In the rows, zero is written as 128.
Known rows:
tusil: [ 99 111 106 135 152 181 186  62 153 176  76 103 139 109 184 120  80 126
 171 186 180 161  86 174 189 132  67 151 201 142 115 192 166]
druflir: [ 97 137 150 143 116 125 135 126 146 129 136 127 136 121 130 127 142 134
 115 120 127 109 115 131  98 170 127 123 109 100 116 150 137]
fegroton: [121 134  86  99 149 144 123 104 115 125 137 106 167 123 140 117  89 164
 148 194 168 138 118 126 142 117 115 148 173 181 141 192 125]
stamulir: [109 125  81  90 147 141 120 106 118 123 154 108 158 116 154 124  94 163
 138 192 164 132 108 122 141 111 107 134 181 188 139 201 120]
braskal: [138 135 154 127 130 145 122 125 129 144 116 123 119 102 134 141 141 111
 153  90 122 135 140 137 127 126 132 146 117 142 123 108 112]
fliden: [138 137 126 124 132 111 164 135 134 136 118 105 131 114  95 100 135 114
 130 110 105 150  92 137 155 148 134 127 120 143  78 102  93]
dafer: [ 98 136 144 144 121 119 131 126 141 128 137 127 134 119 130 127 144 135
 112 122 129 106 116 129 100 166 128 123 106 102 114 149 135]
lubro: [130 124 134 128 146 120 106 145 123 130 149 155 111 125 149 163 148 137
 121 130 167 124 153 123 110 108 121 130 104 135 150 124 142]
gridros: [142 134 138 129 137 120 131 141 126 133 128 135 124 127 118 133 143 127
 133 123 142 138 132 128 124 126 133 134 106 137 127 108 125]
grulal: [ 99 136 148 144 117 123 132 125 146 129 136 127 134 120 130 127 143 134
 115 121 127 107 115 130 100 167 128 123 107 101 118 149 136]
legom: [100 136 127 141 135 103 127 135 129 118 148 131 142 114 121 126 143 148
 101 129 143 102 118 126 102 172 136 126 100 104 109 155 137]
stakla: [133 134 166 132 134 157 101 124 129 145 117 136 113 103 154 167 141 115
 160  86 145 129 172 140 113 120 125 156 114 136 149 119 132]
flipum: [134 113 104 121 143 105 112 154 102 107 152 133 141 132 118 145 119 128
  90 144 133  99 133 129 117 118 136 118 114 151 131 144 114]
drevan: [112 136 110 114 126 145 185  78 166 176  86  86 135 121 153  71 111 142
 179 210 129 202  44 117 184 108  91 123 174 177 105 136 104]
dokla: [ 91 114 173 173  92 129 156 105 178 171  82 132 111 157 167 119 146 119
 118 190 107 137  79 114 104 118 102  91  92  92 145 117 141]
feflar: [188 133 128 124  92 137 123 149 114 103 146 125 139 166  91 132 110 119
 124 132 129 114 170 144 117 116 145 130 133 118 152 121 124]
rutul: [146 136  76  82 115 158 128 103 118 112 173 103 148 141 140 119  92 157
 156 180 162 130 126 140 135 103 101 131 207 170 158 186 131]
flilom: [ 95 117 128 136 136 125 153 124 148 128 120 102 115 127 145 154 111  99
 122 104 138 133 127 166 164 141  92 136 143 113 104 155 142]
gigril: [128 133 166 129 133 156  98 126 131 145 122 135 111 104 158 169 143 115
 158  87 144 129 171 137 113 117 125 154 114 137 147 122 129]
diskurus: [ 78  95 128 175 119  97  90 161  92  94  98  91 117 168  55 165 108  80
  57  62  52 113 163 135 163 136 132 137  92  30 116  68 194]

Facts:
{mozapun sinom dezik nisten dovos fidral skifu fibil flipum draflun luste muzos fliden bretrubrom natek leplon lepa klinizok bafuvor ladas stifli sastur garil fosul noza lubro tibem tragrogru dagri loko gudrer tridriple feflar braskal drudra soklin peske gridros zazi luplen kodran fligru nuri rotramus zogen gefe flatul stakla pludres roze kupo pliston skina grasutror flilom flatre fera kekil stodru namil gigril sorem bromin brostan kligusum skadum} γ 375
{bagrek pestu stamulir drevi fesunus kegri brosufel batrer klufli foskar vuflegri stubrer flegro kleskar dinabro flamor favodri brupa fegroton dregam flogek sudiskur drevan tusil tratrok gamime natonom rutul puda staklak brakil plativok lastok gaplan robok fluzakul plopudal drustiflem plebrul} γ 754
{tuki zisti gumor tupur stimon selum diskurus nazu brutuk brelinak musobruk broluk stigra rinek nanik griram ridrom munu bura nubirus bubrubrur dredrem platril denir} γ 165
Δ 593 <- mozapun stamulir fidral drevi flipum batrer foskar luste natek favodri fegroton tragrogru feflar zazi zogen rutul brakil pliston lastok sorem bromin fluzakul skadum drustiflem
Δ 142 <- bagrek zisti klufli diskurus nazu brupa brelinak tusil fligru bubrubrur staklak flilom kekil stodru plativok gaplan robok
Δ 957 <- sinom fesunus brosufel muzos lepa bafuvor stifli tibem sudiskur tratrok gefe nubirus roze skina
Δ 120 <- pestu dezik skifu gumor draflun vuflegri stubrer bretrubrom dinabro sastur garil lubro musobruk broluk dagri loko stigra rinek tridriple munu natonom flatul stakla pludres namil platril denir gigril kligusum plebrul
Δ 741 <- nisten dovos kegri stimon selum flegro kleskar flamor noza gudrer flogek braskal drudra gridros bura kupo grasutror flatre brostan
Δ 433 <- tuki leplon klinizok peske ridrom rotramus puda
Δ 114 <- fibil tupur fliden brutuk ladas fosul dregam nanik soklin drevan luplen kodran griram nuri gamime dredrem fera plopudal
mozapun Σ [natek fesunus]
pestu Σ [selum]
dezik Σ [pludres]
nisten Σ [nanik nuri]
skifu Σ [dagri]
drevi Σ [tuki]
tuki Σ [drevi]
gumor Σ [draflun]
fibil Σ [flatre]
foskar Σ [tragrogru feflar]
selum Σ [diskurus pestu]
stubrer Σ [batrer]
kleskar Σ [kegri vuflegri]
muzos Σ [bura]
fliden Σ [brutuk]
natek Σ [fesunus]
leplon Σ [stodru]
diskurus Σ [selum]
dinabro Σ [tusil]
lepa Σ [foskar]
nazu Σ [pestu]
flamor Σ [gumor draflun]
favodri Σ [stamulir]
fegroton Σ [stamulir]
sastur Σ [stakla rotramus]
fosul Σ [nisten]
noza Σ [nanik fosul]
tibem Σ [drevan plativok]
broluk Σ [fesunus]
tragrogru Σ [fesunus]
dagri Σ [sinom braskal]
loko Σ [tridriple flatul]
dregam Σ [robok]
rinek Σ [dinabro kligusum]
feflar Σ [flegro mozapun]
braskal Σ [skifu luplen]
sudiskur Σ [roze]
drudra Σ [favodri]
gridros Σ [garil]
drevan Σ [bagrek gaplan]
zazi Σ [brakil]
griram Σ [fosul]
ridrom Σ [tuki batrer]
tusil Σ [natonom]
tratrok Σ [klufli]
gamime Σ [stimon]
natonom Σ [fera kligusum]
zogen Σ [pliston]
gefe Σ [braskal bromin]
flatul Σ [sastur]
stakla Σ [loko sastur]
pludres Σ [bretrubrom]
bura Σ [muzos]
nubirus Σ [tuki batrer stubrer]
puda Σ [robok]
brakil Σ [zazi]
skina Σ [skifu]
dredrem Σ [noza]
flatre Σ [klinizok namil]
fera Σ [tusil]
kekil Σ [flogek]
stodru Σ [leplon]
namil Σ [klinizok flatre]
plativok Σ [tupur tratrok staklak]
platril Σ [brelinak]
gigril Σ [tridriple]
lastok Σ [sinom dagri]
gaplan Σ [bagrek]
robok Σ [dregam]
brostan Σ [zogen]
fluzakul Σ [batrer ridrom]
plopudal Σ [nanik fosul]
drustiflem Σ [favodri fegroton]
plebrul Σ [tusil]
[mozapun fesunus foskar flegro natek lepa broluk tragrogru feflar rutul sorem] χ retas
[bagrek tupur klufli tibem drevan tratrok staklak plativok gaplan] χ dokla
[sinom skifu dagri braskal luplen gefe skibrar skina lastok bromin] χ flidre
[pestu travum stimon flipum selum diskurus nazu munu legom gamime] χ gutrin
[stamulir kluple favodri fegroton drudra fivuzom drustiflem] χ padrol
[dezik fidral bretrubrom lubro musobruk pludres] χ dafer
[nisten fosul noza nanik soklin griram nuri kupo dredrem plopudal] χ zunuplon
[giplu druflir dregam puda robok] χ gemok
[dovos grulal] χ bruvor
[drevi tuki batrer luste stubrer ridrom nubirus klisu fluzakul retas] χ pagretik
[zisti ploskes bubrubrur flilom] χ vobufle
[dafer peske] χ flupumar
[gumor kegri draflun vuflegri kleskar flamor] χ flano
[fibil klinizok gudrer flatre namil] χ klisu
[brosufel grasutror flano denir] χ raplen
[pabro kodran] χ plopul
[dokla dinabro rinek tusil natonom fera kligusum plebrul] χ flitri
[muzos bafuvor fligru bura] χ fivuzom
[fliden brutuk] χ kluple
[leplon stifli stodru] χ legom
[brupa] χ druflir
[ladas zazi brakil skadum] χ grulal
[sastur loko tridriple rotramus flatul stakla gigril] χ skibrar
[garil gridros] χ giplu
[brelinak platril] χ ploskes
[stigra] χ pabro
[flogek kekil] χ travum
[sudiskur zogen roze pliston brostan] χ zistur

Rows:
No name comes twice in this set of rows, the named rows included.
[125 112 137 117 120 144 107 133 118 124 136 118 129 114 141 156 121 101
 119 104 101 101 138 140 118 116 127 125 132 154 132 143  99] -> bromin
[106 136  95  95 163 144 109 104 129 139 161 133 133 105 183 142 121 179
 160 184 207 154 128 111 135 104  96 146 168 177 154 184 146] -> vuflegri
[130 133 109 108 125 144 157  91 148 168 102 108 141 129 153  79 118 157
 168 230 134 184  59  95 152  88 110 114 157 190 135 132 100] -> tratrok
[ 95 116 123 137 141 121 152 126 146 126 122 105 118 125 142 153 111 102
 117 105 142 133 125 165 164 145  94 137 140 115 100 157 141] -> fligru
[114 134 106  94 135 173 115  87 124 137 125  92 159 100 158 127  88 144
 170 160 145 138 125 134 145 117 110 157 186 187 139 194 111] -> lastok
[ 70 129  93 105 148 151 158  82 159 139 129  81 136 109 177 132  87 139
 162 156 178 165 103 155 187 139  65 152 205 152 107 214 146] -> brupa
[119 124 160 122 134 153  96 126 132 143 136 140 104  97 171 177 148 114
 148  84 140 122 162 132 112 113 118 141 120 143 147 127 124] -> tridriple
[117 150  79  91 156 127 164  97 133 140 132  86 154  92 124  77 110 161
 164 167 154 178  70 123 182 143 113 144 180 186  79 162  99] -> gamime
[169 122 113 113 101 131 123 146 110 101 164 127 128 161 108 140 118 116
 114 127 121  98 151 151 110 107 125 114 143 131 154 129 126] -> sorem
[148 125 122 110 128 112 132 148 117 130 146 128 126 117 109 115 146 125
 114 128 102 127  98 115 124 117 143 106 114 163 108 101  83] -> roze
[131 147  72  83 131 134 137  94 134 101 162 107 146 147 154 110  88 163
 167 181 165 133 124 139 131 104  96 137 200 181 163 200 122] -> batrer
[110 140  82  88 164 132 128 106 126 136 161 119 140  97 160 117 120 177
 154 180 187 159 102 111 150 118 106 138 172 185 124 177 124] -> flogek
[146 135 136 131 137 120 129 139 125 134 127 134 122 125 120 132 142 128
 136 125 141 138 136 129 126 122 134 136 106 136 129 105 123] -> brostan

Now the same elements, written a new way:
Known rows:
fosul: [112 130 148 140  77 170 122 154 208 116 154 139 140 130 184 150  65 146
  92 107  72 133 154 148 119 147 135  85 100 201 143 144 117  82 185 101
 110  83 119 137  69 134 106  98 149 163]
drevan: [143 175 135 134  86 190 141 115 165 118 137 123 139 146 138 182  90 119
 111 106 102 134  87 167 138 139 138  97 103 220  77 122 156  95 194 105
  93  78  83 154  57 153  88  96 106 149]
tupur: [125 144 122 103  96 161 140 133 175 115 167 131 134 157 136 178  78 116
 122  86  88  84 115 172 117 150 133  88 114 233  95 146 166 127 208  97
  98  82  93 140  48 161 115 119 117 142]
stubrer: [148 149 122 141  81 192 139  83 133 130 171 131 126 120 122 150 106  92
 101 126 142 151 122 171 144 136 128 112  84 159 118 123 155 129 172 103
 107 104 109 150  57 177  92 131 114 162]
broluk: [154  99 107 107  99 176 144 108 116 125 208 136 116 130 118 144  77 109
 114  74 117  92 146 189 144 148 105  83  84 196 127 131 171 142 170 101
 124 103 135 151  73 151 122 108 142 161]
gumor: [139 118 130 128  95 163 117 115 124 127 181 129 124 123 117 166  77  97
 112  94 115  91 144 153 132 154 118  82 110 198 120 147 165 154 182  92
 119 106 112 136  81 170 134  99 133 150]
dinabro: [157 160 138 151  90 196 121 106 114 123 149 121 140 126 119 160 105  86
 109 125 134 134 114 150 149 144 130  95 101 177  94 118 158 116 174  91
 105  88  92 160  72 171 105  96 101 157]
musobruk: [134 121 128 119  93 163 127 108 130 125 184 134 124 123 120 163  76  97
 108  98 119  93 156 161 125 155 121  85 103 186 131 151 164 163 181  91
 114 107 108 134  72 173 125 120 128 158]
bagrek: [153 159 109 156  96 200  95 113 173 150 131 122 138 121  99 177  78  90
 125 108 129 105  88 159 164 140 138 102 114 190  89 135 148  72 179  98
 106  83  72 142  82 157 119  87 132 145]
staklak: [142 169 105 133  91 199 120  96 189 135 134 145 138 123 106 174  79  76
 112 129 141 110 115 178 141 145 147 112  92 162 119 145 159  93 183  99
  90  85  63 136  60 162  95 150 109 166]
stodru: [128 117 123 140  96 192 106 142 179 128 136 164 140 124 165 136  67  98
  85 140 116 100 155 152 124 157 154  98 101 158 171 143 137  84 161 103
 115  73 102 137  88 144 128 149 127 167]
rotramus: [132 104 111 161  97 196  61 151 189 139 130 158 133 109 152 142  57  94
  94 137 111  92 141 123 138 163 164 104 128 161 147 140 142  74 155 116
 129  79 100 129 104 133 153 115 155 149]
fluzakul: [142 155 104 125  86 205 159  78 148 110 157 147 126 128 136 154 101  83
  94 124 157 157 135 181 134 137 144 111  89 154 134 130 162 117 163 105
  94  91 100 135  56 181  88 149 109 160]
luste: [136 108 121 133  93 189 123 137 177 131 159 156 138 120 168 124  84 106
  90 132 114 117 151 149 135 152 151 105  97 160 162 119 138  82 165 101
 122  76 126 141  71 157 130 145 126 160]
skina: [138 123 133 136 105 201 133 139 187 133 119 163 122 120 210 154  48 115
  75 121 111 119 135 124 115 167 173  95 123 190 179 122 144  81 153 113
 115  71  95 113  88 170 140 142 132 158]
roze: [131 114 120 139  97 197 106 148 207 116 129 161 137 127 178 147  69 110
  90 117  99 114 133 139 131 159 172  98 124 187 149 125 146  61 168 108
 117  57 102 128  80 141 145 125 141 141]
brosufel: [140 158 105 138  88 207 130  90 186 109 124 144 123 126 138 183  78  93
 102 100 131 146 108 161 140 146 163 102 118 190 115 131 165  88 171 112
  95  78  77 119  73 162 106 114 140 139]
retas: [137 110 109 120  95 172 148 107 150 121 179 120 129 139 120 155 101 112
  82  87 121 112  99 201 146 127 121 104 113 205 141 149 136 141 178  99
 119  94 130 134  61 181 113  94 157 135]
bruvor: [130 127 129 122  92 169 133 105 144 102 155 132 134 139 122 170  88 102
  76 103 114  99 121 189 131 142 130  93 110 199 151 162 141 158 186  95
 107  93 100 130  72 170 100 114 146 148]
flano: [140 119 134 142  98 170 113 125 134 111 151 115 135 134 117 173  84 114
  85  86 105  96 100 170 146 143 124  85 129 221 129 155 137 143 179  94
 119  93 103 133  89 166 119  62 163 133]

Rows:
No name comes twice in this set of rows, the named rows included.
[161 131  80 134  91 215 124  90 194 125 148 146 115 122 122 166  72 110
 116  77 113 138  80 185 170 141 152 111  99 200 102 109 168  71 172 128
 111  79 103 131  68 133 106 105 163 137] -> fesunus
[116 128 149 147  79 171 112 156 200 122 151 133 141 128 182 154  67 149
  96 100  67 132 141 144 126 147 131  88 109 211 132 142 117  81 184 101
 115  79 117 141  77 131 114  78 153 158] -> nuri
[142 105 140 140  89 182 118 140 152 136 175 145 139 120 161 119  93 112
  89 135 106 120 150 148 137 148 134 101  88 161 155 114 132 101 167  96
 127  86 136 155  68 158 128 132 118 167] -> namil
[159 159 133 152  95 203 142  83 133 146 129 132 110 108 149 181  61  97
  91 113 146 145 112 135 136 152 145 100 104 185 139 128 158 130 161 110
 106 106  85 123  87 195 105 112 128 166] -> lastok
[139 124 129 141 109 200 105 167 194 113 127 143 148 136 175 146  72 110
 104 106  95  98 120 134 143 160 163  81 134 209 123 115 139  30 164  90
 116  40  90 141  88 143 158  87 128 135] -> tibem
[140 159 104 142  90 209 131  94 177 106 124 142 122 130 143 178  78  95
 100  98 132 148 107 162 141 146 161  99 122 193 113 131 164  84 165 114
  96  79  78 122  78 162 106 100 140 137] -> sudiskur
[146  97 100 124 105 210 133 144 188 112 153 164 129 135 182 124  70 118
  93  96 102 115 132 169 145 154 159  92 103 190 154 106 149  46 151 115
 123  55 127 144  81 125 135 118 150 146] -> lepa
[126 118 133 125  90 183 148 148 180 116 160 150 138 149 195 127  89 135
  84 120  86 133 131 163 115 143 149 101  95 198 146 119 135  87 172 112
 112  73 133 155  54 150 105 138 117 156] -> fibil

The same elements again, as new rows of numbers:
Known rows:
luplen: [116 147 103 134 114  63 152 106  59 137 105  89  35 167 164 174 107 196
 136 140 180  83 138 220 195 106 165]
nanik: [136 169 166 113  84 118 133  62  68 150  75 167 147 123   7 233  96 127
 201 176 116 103 125 205  94 127 157]
ladas: [109 135  89 136 111  83 147 120  52 136 112 112  35 152 153 182  97 158
 122 167 178 150 139 217 187 101 168]
rinek: [142 117 198 128  95 151  89 159 192 157  90 173 172  99  70 103 112  88
 127 105 102 108 101 122  19 164  98]
pludres: [123 100 103 158 137 138 129 176 170 153 119  92  71 141 180  67  94  95
  90 115 142 129 104 108 161  86  85]
namil: [130  75  93 158 145 162 113 184 160 148 106 106  66 161 188  70 109 113
 124 109 158 135 121 101 155  99  74]
flatul: [122 105 119 156 166 112 124 192 179 144 128  76  59 154 199  82 120 106
 104 132 134  98 118 118 127  79  68]
diskurus: [141 125 180  85 121 132 125 104 146 141 108 167 206 109  67 133 115  97
 146 121  90 106 131 122  66 165 140]
fidral: [130 132 101 118 141 133 157 156 108 124 181  90  98 146 179 109 149 125
  96 119 131 158 132 109 196 118 122]
flipum: [120 119 106 104 152 131 165 146 110 133 172  97 108 152 187 104 147 122
  92 123 122 159 138 121 203 125 113]
feflar: [143  70  94 142 143 133 157 146 109 100 166 104  84 174 181 125 156 146
 145  86 121 192 161  87 187 125 114]
rutul: [147 127 125 112 112 175 104 108 140 109 146 159 203 135 118 142 166 154
 177 123 109 135 150 101  96 164 120]
tratrok: [129 153 137 159 150 143 101  92 139 103 113 113 203  88  82 147 152 134
 101 140 116 127 129 115  92 192 117]
tibem: [118 131 105 165 188 130 133 152  94 111 134  66  94 121 152 114 152 124
  61 129 155 158 130 117 183 158 107]
flitri: [128 132 141 124 128 129 130 124 131 135 131 129 133 106 115 123 153 126
 112 117 124 135 125 113 124 141 119]
flidre: [129 134 140 111 136 117 134 127 138 133 141 124 130 116 127 126 153 124
 130 128 118 117 133 110 113 120 122]
grulal: [130 132 133 110 124 127 134 122 135 136 136 133 136 111 121 120 143 119
 121 121 123 130 128 107 125 125 130]
druflir: [129 132 134 111 125 126 134 122 135 137 136 132 136 112 121 119 144 119
 122 122 122 131 129 106 125 125 130]
ploskes: [130 131 134 111 126 126 135 123 135 136 135 133 136 111 121 121 144 119
 123 122 124 129 129 107 124 125 129]
giplu: [130 131 134 111 124 128 134 122 136 136 136 133 135 110 121 118 144 119
 122 122 123 131 129 107 125 125 130]

Rows:
No name comes twice in this set of rows, the named rows included.
[118 100 112 169 144 139 116 189 164 151 112  90  67 132 181  70 111 104
  69 114 151 140 105 121 146 117  73] -> kligusum
[128 137 146 110 144 107 133 131 143 130 143 118 126 120 132 130 160 126
 135 132 115 106 136 112 105 115 117] -> skibrar
[126 134 148 138 130 132 128 127 126 133 126 125 130 102 108 125 160 131
 103 112 126 140 121 119 124 154 111] -> dokla
[114 150  85 145  94  85 140 133  51 126 125 114  24 144 146 181  95 156
 125 163 185 153 130 204 183  87 184] -> fliden
[135  94 124 145 139 127 119  72 124  72 116 169 182 132  97 164 135 163
 191 114 106 149 161 104  94 154 160] -> flegro
[139 164 141 116  92 150 117 117 151 106 174 158 197 109 110 136 154 138
 140 128  96 135 121 108  94 142 142] -> drustiflem
[136 115  94 120 148 149 145 161 102 121 169  95  98 161 183 111 160 137
 119 116 142 159 145 103 191 127 112] -> luste

Now the same elements, written a new way:
Known rows:
brakil: [ 83 106 112 103 111 189 142 135 185 105 113 150 127]
fegroton: [ 89 115 108 110 114 192 145 127 188 114 101 158 139]
nuri: [139 160 149 165 145  81 104  96  69 159 134  85 140]
bretrubrom: [ 99 141 159 136 129  78 153 122  88 140 150  60 153]
kodran: [161 153 166 145 145  82 119 110  75 151 151  96 140]
feflar: [109 155 128 146 145  87 152 187  95  41 120 136 136]
stakla: [148 119 214 137 124  75 105 129  93 113 110  86  89]
braskal: [151 144 178 153 111  77 122 126 111 100 104 113 111]
flidre: [128  81 117 122  97 164 124 103 126 147 114 156 102]
bromin: [103 151 170 164  95  84 120 140 135  60  84  98 109]
rutul: [ 81  99  77 109 151 185 130 174 138  82 112 180 121]
nubirus: [186 144 102 134 162 140 136 194 141 147 121 152 111]
bura: [125 123 126 144 128 124 141 165 179 148 169 108 107]
muzos: [152 166 156 156  92 109 158 146 100 105 157  79 124]
stimon: [ 93 132  89 151 139 111 140 144 164 185 111 108 140]
bafuvor: [156 175 148 160 102 107 156 136 100 118 131  94 140]
gudrer: [133 150 128 154 151  81 140 161  71  87 133 132 136]
namil: [141 146 150 137 173  84 129 160  57 100 156 117 134]
fluzakul: [124 113 105 102 148 195 129 154 167  86 102 202 128]
bagrek: [ 65 108  62  70 117 144  67  90 172 113 115 117 126]

Rows:
No name comes twice in this set of rows, the named rows included.
[122 119 203 151 116  73  93 126  89 114 111  67  79] -> tridriple
[140  96 121 102 157 183 107  94 122 195 142 147 128] -> dregam
[146 154 156 168  91  95 117 137  91 107  96  80  96] -> sinom
[ 98 151 115 179 151 123  71 141 194 127 120 123 102] -> brelinak
[124 106 131 106 150 195 110 109 146 159 148 143 127] -> pestu
[ 79  94  81 109 148 188 131 178 140  77 120 178 113] -> foskar
[116 106 108 108 131 184 146 108 157 164 115 163 150] -> kleskar
[117  82 128  80 119 182 171 129 161 149 156 150 136] -> flamor
[104 148 157 144 132  77 135 119  88 136 139  67 148] -> garil
[ 62 112  95 124 108 191 131 125 182 114 102 140 131] -> stamulir
[116 147 108 167 113  85 151 181  76  65 136 113 116] -> klinizok
[116 113 139 111 155 117 152 161 159 180 169  89 129] -> gumor
[120 123 171 164  65  75 125 149 109  79  89  83  71] -> rotramus

